Each row has a name. Each question is about the rows just above it.

[133 131 131 128] = Y
[126 149 140 149] = W
[ 97 104 170 133] = B
[ 67  70 144 194] = K
[164 207 137  76] = H
[123 139 146 125] = L
[123  94 146 125] = X
[139 104 139 133] = E
Which value appears more than once in E?
[139]
The value that W holds more than once:
[149]

[151  92  92  92  91 107 213  96 123 129] : A
[151  92 138  92  91 107 213  96 123 151] : S
[151 138 138  92 138 107 213  96 138 104] : N
Repeated in N:
[138]
Repeated in A:
[92]
Whose row is [151  92  92  92  91 107 213  96 123 129]?
A
Whose row is [151 138 138  92 138 107 213  96 138 104]?
N

[130 145 153 129 120 131 144 155 179  83  83 128 135 131 143 135 158 152
 110  82 112  95 129 103 141 129 125] = M
[146  76 149 103 113 130  74 131  95 202 113 128 102  90 107 130 132 161
 123 132 125 150 129 159 133 115 143] = T
[117  81 149 129 136 130 106 173 118 124 103 117 127 114 130 130 158 161
 130  95 169  83 184 153 152 155 143] = V
[147 127 116 138 102 120 106  98  90 134 119 149  84 112 100 122 158 179
 115 160  72 151 111 101 124 109 125] = Z
[ 83  74 140 129 128 149 106 165 151 160 113 128 157 111 149 144 151 163
 115 126 178 131 129 124 127 136 152] = G
[145  71 109 121 119 154 106  68  91 164 147  68 101 166 102 143 175 147
 115 132 153 121 131 127 140 124 143] = Q
[131 159 162 152 140 113 143 131 118  46  96 155 102 112 142 130 158 161
 143 132 101  98 143  94 140 131 143] = P
Where do [145  71 109 121 119 154 106  68  91 164 147  68 101 166 102 143 175 147
 115 132 153 121 131 127 140 124 143] appear?
Q
Whose row is [117  81 149 129 136 130 106 173 118 124 103 117 127 114 130 130 158 161
 130  95 169  83 184 153 152 155 143]?
V

[137 154  59 107 115 110 137 126 137] -> fini
[129 128 128 128 126 127 128 127 128] -> vakiz
[123 136 113 127 137 127 128 133 131] -> ronip
[127 127 132 128 125 127 127 127 127] -> mitu
[128 107 178 140 126 138 124 178 120] -> zokop
[137 127 124 123 114 123 131 122 127] -> modap
[126 114 163 137 131 136 124 124 123] -> miri
[130 131 120 130 125 125 129 127 129] -> Nogut
[141 155 123 104 108 107 138 123 137] -> Sesu
The value that Sesu holds more than once:
[123]
Repeated in mitu:
[127]
The value that zokop holds more than once:
[178]
Repeated in fini:
[137]
Which value appears more than once in ronip?
[127]
The value that miri holds more than once:
[124]

[101 201  91 137 143]  Femu
[124 165 141 101 107]  kori
[119 145 141 124 127]  nidef
[139 114 156 143 138]  dobif
[132 116 152 144 142]  gifo
[135 125 147 141 140]  niv
[157 157  95 157 159]  Govu
[139 107 181 106 108]  Buba
[126 158 136 115 121]  Revaz
[124 133 133 100 107]  Zemuz
[132 112 179 105 108]  zudi
[ 96  96  81 165 165]  Novig
Which value appears more than once in Govu?
[157]
Where do [135 125 147 141 140] appear?
niv
The value that Zemuz holds more than once:
[133]
Whose row is [132 116 152 144 142]?
gifo

[158  66 134 134  66 112  87] : finop
[110 116 103 122 105 138 145] : dig
[ 77  77  77  77 120  76  77] : vev
[114 114 121 159 114 113 144] : gab
[110 110  97 106  95 110 141] : nane
[184  38 187 120 103  58  72] : linof
[ 94 112  66  99  72 186 155] : Ripu
[122 113 129  82  99 131 137] : tasi
[ 94 112  66  99  95 186 155] : Zulib
The value that gab holds more than once:
[114]
Repeated in nane:
[110]
Repeated in vev:
[77]
Whose row is [ 94 112  66  99  95 186 155]?
Zulib
Which row holds [110 110  97 106  95 110 141]?
nane
Whose row is [110 116 103 122 105 138 145]?
dig

[118 150 150 118] -> U
[150 150 150 118] -> C
[110 185 110 110] -> R
The value that R holds more than once:
[110]
The value that C holds more than once:
[150]
The row with [110 185 110 110] is
R
The row with [150 150 150 118] is
C

[102 104  67  80 122 131 113 128] : tez
[132 106  80  89  89 134 107  89] : dilem
[ 69 147 111 163  58  62 102 184] : sak
[ 71 195 112 150 121 124  76 172] : Vele
[116 104 109 103 122 130 143 110] : gesog
Whose row is [ 69 147 111 163  58  62 102 184]?
sak
Which value appears more than once in dilem?
[89]

[127 135 137 131 153 149 112 129]  F
[ 55  62 125 125 125 145 125 133]  D
[111 133 111 128 111 111 111 111]  J
Which value appears more than once in J?
[111]
The value that D holds more than once:
[125]
The row with [ 55  62 125 125 125 145 125 133] is
D
Where do [111 133 111 128 111 111 111 111] appear?
J
Whose row is [127 135 137 131 153 149 112 129]?
F

[157  61 157 128 123]  mumo
[142 142 153 142 124]  fefo
[205 120  86 129 124]  Puzes
[ 64 165 152 129 127]  gisur
[134  77 144 129 136]  lapib
[136 136 136 127 136]  lukuf
[ 89 191 114 127 126]  les
[106 110 191 133 119]  duso
[ 79 189 131 130 128]  pasuv
[129 129 119 129 129]  zel
[ 89 114 114 129 114]  rom
[141  75 147 128 130]  zam
Which value appears more than once in fefo?
[142]
Which value appears more than once in rom?
[114]
Whose row is [157  61 157 128 123]?
mumo
The value that zel holds more than once:
[129]
The value that lukuf holds more than once:
[136]
Whose row is [129 129 119 129 129]?
zel

[188  84 115  84  84 144 164] -> fugi
[ 37 120  37 101  82 134 134] -> gaf
[122 141 142 109 122 122 149] -> gefon
[188 114 115  84 183 144 139] -> Liba
[ 99  90 117  96  69 105 142] -> Zinin
The value that gefon holds more than once:
[122]
Which value appears more than once in fugi?
[84]
Which row holds [ 99  90 117  96  69 105 142]?
Zinin

[157  92 169 118 120 154 137 100 197 148 157 140 133 144 127 144 156 128
 143 146 104 112 131 111 134  83 117  93 123 167 115 105 116 100 147 151
  74  92 167] = kideg
[127 128 157 106  85 151 142 122 128 107 134 123 175 105 114 108 111 150
 169 159 136 120 145  80 114 159  93  92 114 130  75 103  90  85 124 130
 108 117 114] = robu
[ 88 118 167 132 124 126 148 118 190 129 153 152 159 134 129 131 167 117
 116 135 126 102 138 149 121  59 130  62 135 141 111 114 116  91 117 136
  95  77 137] = bakeg
[113 107 134 104 118 186 122 138 153 137 165 122 122 121 137 123  92 142
 132  72 129 165 190 145 146 135 103 151 158 122 150  98 117 117 132 132
 114 125 106] = rane
[170 114 164 124 103 166 158 157 163 150 139 150 141 184  98 156 107  83
 154  71 150  71 109  89 167 134 124 139  96 128 169 124 113 109 113 153
  71  91 166] = rosob
[101 136 149 107  95 144 147 145 135  94 119 121 170 139  90 146 126 150
 136 198 136 142 125 100 139 115 163 100 137  87 130 177 118 130  90 107
  87  91  87] = ziki
[127 128 157 106  85 151 142 122 128 107 134 123 175 105 134 108 111 150
 169 159 136 120 145  80 103 159  93  92 147 117 124 110 150 133 104  78
 101 120  59] = vop
[168 101 173 122  86 113 157 152 144 120 150 146 140 161  87 150 115  94
 152 104 118 125 113  57 170 115 133  86 118 119 174 146 118 124 136 116
 114 124 143] = gegut
[170 114 164 124 103 166 158 157 163 119 139 150 141 184  98 156 107  83
 154  71 106 123 109  89 167 134 124 139  96 128 169 124 113 109 139 126
 135 127 130] = fipo
Whose row is [101 136 149 107  95 144 147 145 135  94 119 121 170 139  90 146 126 150
 136 198 136 142 125 100 139 115 163 100 137  87 130 177 118 130  90 107
  87  91  87]?
ziki
Whose row is [127 128 157 106  85 151 142 122 128 107 134 123 175 105 114 108 111 150
 169 159 136 120 145  80 114 159  93  92 114 130  75 103  90  85 124 130
 108 117 114]?
robu
Which row holds [157  92 169 118 120 154 137 100 197 148 157 140 133 144 127 144 156 128
 143 146 104 112 131 111 134  83 117  93 123 167 115 105 116 100 147 151
  74  92 167]?
kideg
Whose row is [113 107 134 104 118 186 122 138 153 137 165 122 122 121 137 123  92 142
 132  72 129 165 190 145 146 135 103 151 158 122 150  98 117 117 132 132
 114 125 106]?
rane
Where do [ 88 118 167 132 124 126 148 118 190 129 153 152 159 134 129 131 167 117
 116 135 126 102 138 149 121  59 130  62 135 141 111 114 116  91 117 136
  95  77 137] appear?
bakeg

[ 63 152  63 162  63 176  63  63  63 198  63] : befe
[116 162 104 151 104 116 104  89 130 151 117] : Volun
[116 162 104 143 172 143 156  89 130 129 117] : sumab
The value that befe holds more than once:
[63]
The value that sumab holds more than once:
[143]
Whose row is [116 162 104 151 104 116 104  89 130 151 117]?
Volun
Whose row is [ 63 152  63 162  63 176  63  63  63 198  63]?
befe

[139 139 189 139] -> kege
[190 169 123  56] -> nis
[161 161 185 161] -> Ziz
[166 199 192 166] -> lolol
[ 56  56 210  56] -> pafe
[ 84 119 172 171] -> toka
Repeated in lolol:
[166]
Repeated in kege:
[139]
Repeated in pafe:
[56]
Which value appears more than once in Ziz?
[161]
Where do [139 139 189 139] appear?
kege
Where do [ 84 119 172 171] appear?
toka

